Here is a tiny trained network, its code and every weight. The questions are about switching its units off for an input and a class, where a switched-off unit gives its printed mean instead of its output.

import numpy as np


def w(rows, s, z=0):
    codes = np.array(rows[::2]) - 128.0
    scale = np.full(codes.shape[1], s)
    scale[-1] = z or s
    return codes * scale


def norm(h):
    return h / np.sqrt((h * h).mean(-1, keepdims=True) + 1e-5)


def f(y):
    return np.maximum(y, 0)


def log_softmax(a):
    a = a - a.max(-1, keepdims=True)
    return a - np.log(np.exp(a).sum(-1, keepdims=True))


def net(x, mask):
    res = np.array(x, float).reshape(1, 3) / 4 @ E
    u = 0
    for l in range(3):
        y = f(norm(res) @ A[l][:, :-1].T + A[l][:, -1])
        res = res + np.where(mask[u : u + 8], y, B[l][:, -1]) @ B[l][:, :-1]
        u += 8
    return log_softmax(norm(res)[-1] @ U[:, :-1].T + U[:, -1])


A, B = {}, {}
E = w([
[149,116,44,131,140,248],'x0',
[79,84,65,136,122,86],'x1',
[56,69,98,135,254,103],'x2',
],0.0073)
A[0] = w([
[119,74,142,175,160,124,251],'L0N1',
[200,122,2,63,49,43,74],'L0N2',
[60,167,191,179,226,135,152],'L0N3',
[133,114,88,110,95,252,121],'L0N4',
[157,184,92,126,90,142,64],'L0N5',
[179,168,154,115,92,153,62],'L0N6',
[33,203,139,99,211,161,13],'L0N7',
[144,91,242,190,155,47,208],'L0N8',
],0.0067,0.0021)
B[0] = w([
[162,154,113,174,88,19,196],'L0N1',
[83,110,106,255,124,138,190],'L0N2',
[139,196,132,207,76,143,209],'L0N3',
[253,120,155,106,83,64,229],'L0N4',
[153,161,53,127,98,188,175],'L0N5',
[94,166,147,183,134,123,195],'L0N6',
[153,98,205,74,217,225,168],'L0N7',
[112,108,84,80,88,204,254],'L0N8',
],0.0078,0.0054)
A[1] = w([
[122,99,56,108,93,93,74],'L1N1',
[87,147,126,158,211,131,40],'L1N2',
[136,136,139,101,77,122,150],'L1N3',
[96,60,149,115,159,135,73],'L1N4',
[124,101,98,177,104,162,250],'L1N5',
[168,134,91,103,140,172,77],'L1N6',
[80,114,171,87,111,110,148],'L1N7',
[130,112,12,133,109,140,66],'L1N8',
],0.011,0.0024)
B[1] = w([
[105,178,166,136,142,108,200],'L1N1',
[111,153,61,140,121,217,182],'L1N2',
[113,117,96,100,170,204,222],'L1N3',
[154,179,106,114,112,197,148],'L1N4',
[108,154,184,113,136,70,254],'L1N5',
[88,48,132,42,84,93,188],'L1N6',
[186,2,183,69,56,112,173],'L1N7',
[78,53,213,134,101,97,227],'L1N8',
],0.0097,0.0056)
A[2] = w([
[115,87,138,64,120,112,150],'L2N1',
[153,178,164,114,167,185,91],'L2N2',
[156,184,94,160,66,92,91],'L2N3',
[60,138,1,140,143,164,180],'L2N4',
[95,144,155,63,114,125,120],'L2N5',
[135,171,83,109,150,90,5],'L2N6',
[212,146,152,89,89,183,120],'L2N7',
[166,157,82,187,144,92,4],'L2N8',
],0.01,0.0029)
B[2] = w([
[254,121,169,66,59,132,192],'L2N1',
[73,113,178,164,172,135,176],'L2N2',
[147,243,165,239,154,189,166],'L2N3',
[118,164,154,248,94,160,171],'L2N4',
[150,79,93,95,63,115,177],'L2N5',
[78,79,127,89,118,125,128],'L2N6',
[55,81,90,111,222,86,254],'L2N7',
[81,139,134,112,109,138,128],'L2N8',
],0.0087,0.0081)
U = w([
[215,18,143,73,110,105,156],'0',
[122,221,109,254,171,204,180],'1',
[117,83,209,152,215,75,252],'2',
[118,156,133,102,170,49,5],'3',
],0.0073,0.0028)

Each question gives the input, the list of numbers given to net, and the class t.
The units are the neurons (one row each of A and B). Each row of codes is followed by its name. A weight is (code - 128) times the scale printed after its matrix; where a second scale follows, it is the last column's (A, B and U).
mask holds one flag per neuron, layer by layer. A switched-off neuron (its flag False) gives its mean, the last column of its row in B, instead of its output. The means were averaged over made-up inputs and are rounded, as every weight is.
A unit's drop is (log p(t) with every unit on - log p(t) with that unit switched off) / (log p(t) with every unit on - log p(t) with every unit switched off).
The circuit of an input: a set's keep is (log p(t) with only the set's units on - log p(t) with every unit switched off) / (log p(t) with every unit on - log p(t) with every unit switched off). Starting from the 12 units with the biggest drops (on a tie, the unit counted first), units are removed one at a time, each time the one whose removal leaves the highest keep (on an exact tie, the one counted first), for as long as the keep stays at least 0.8.
circuit, biggest first: the units of the circuit, biggest drop first
most important unit: the unit with the biggest drop
top k neurons: the k neurons with the biggest drops, biggest first
k most important neurons of layer l: the k neurons of layer l with the biggest drops, biggest first
drop of u: that unit's drop, to one decimal
input [-4,-1,1], class 0: most important unit	L0N8
input [-5,-5,1], class 0: circuit, biggest first	L0N8, L2N5
input [4,-7,-3], class 2: circuit, biggest first	L2N7, L0N8
input [0,-6,-7], class 1: circuit, biggest first	L2N3, L1N8
input [5,-5,5], class 0: 2 most important neurons of layer 1	L1N6, L1N1
input [-1,-5,-6], class 1: 2 most important neurons of layer 1	L1N8, L1N7
input [-1,-7,8], class 1: top 2 neurons	L1N2, L0N4
input [-4,6,7], class 1: circuit, biggest first	L1N2, L2N4, L1N4
input [-5,2,-8], class 1: top 2 neurons	L2N3, L1N8
input [-4,-2,3], class 0: top 3 neurons	L0N8, L0N2, L0N5
input [1,6,-4], class 2: 3 most important neurons of layer 0	L0N2, L0N3, L0N1
input [5,-8,-2], class 2: 3 most important neurons of layer 0	L0N8, L0N6, L0N7
input [5,7,-6], class 2: 2 most important neurons of layer 0	L0N2, L0N3
input [2,-6,-4], class 2: circuit, biggest first	L2N7
input [3,-3,-2], class 3: 4 most important neurons of layer 0	L0N8, L0N4, L0N6, L0N7
input [-8,-7,5], class 0: top 2 neurons	L0N8, L1N7
input [8,-6,-2], class 0: top 2 neurons	L1N6, L0N3
input [-8,-2,3], class 0: drop of L0N8	0.2
input [-5,3,8], class 1: drop of L1N2	0.2
input [1,-3,-7], class 1: most important unit	L2N3
input [0,3,6], class 1: drop of L1N2	0.1
input [8,4,5], class 0: 2 most important neurons of layer 2	L2N1, L2N7
input [5,-4,4], class 0: drop of L0N7	-0.1
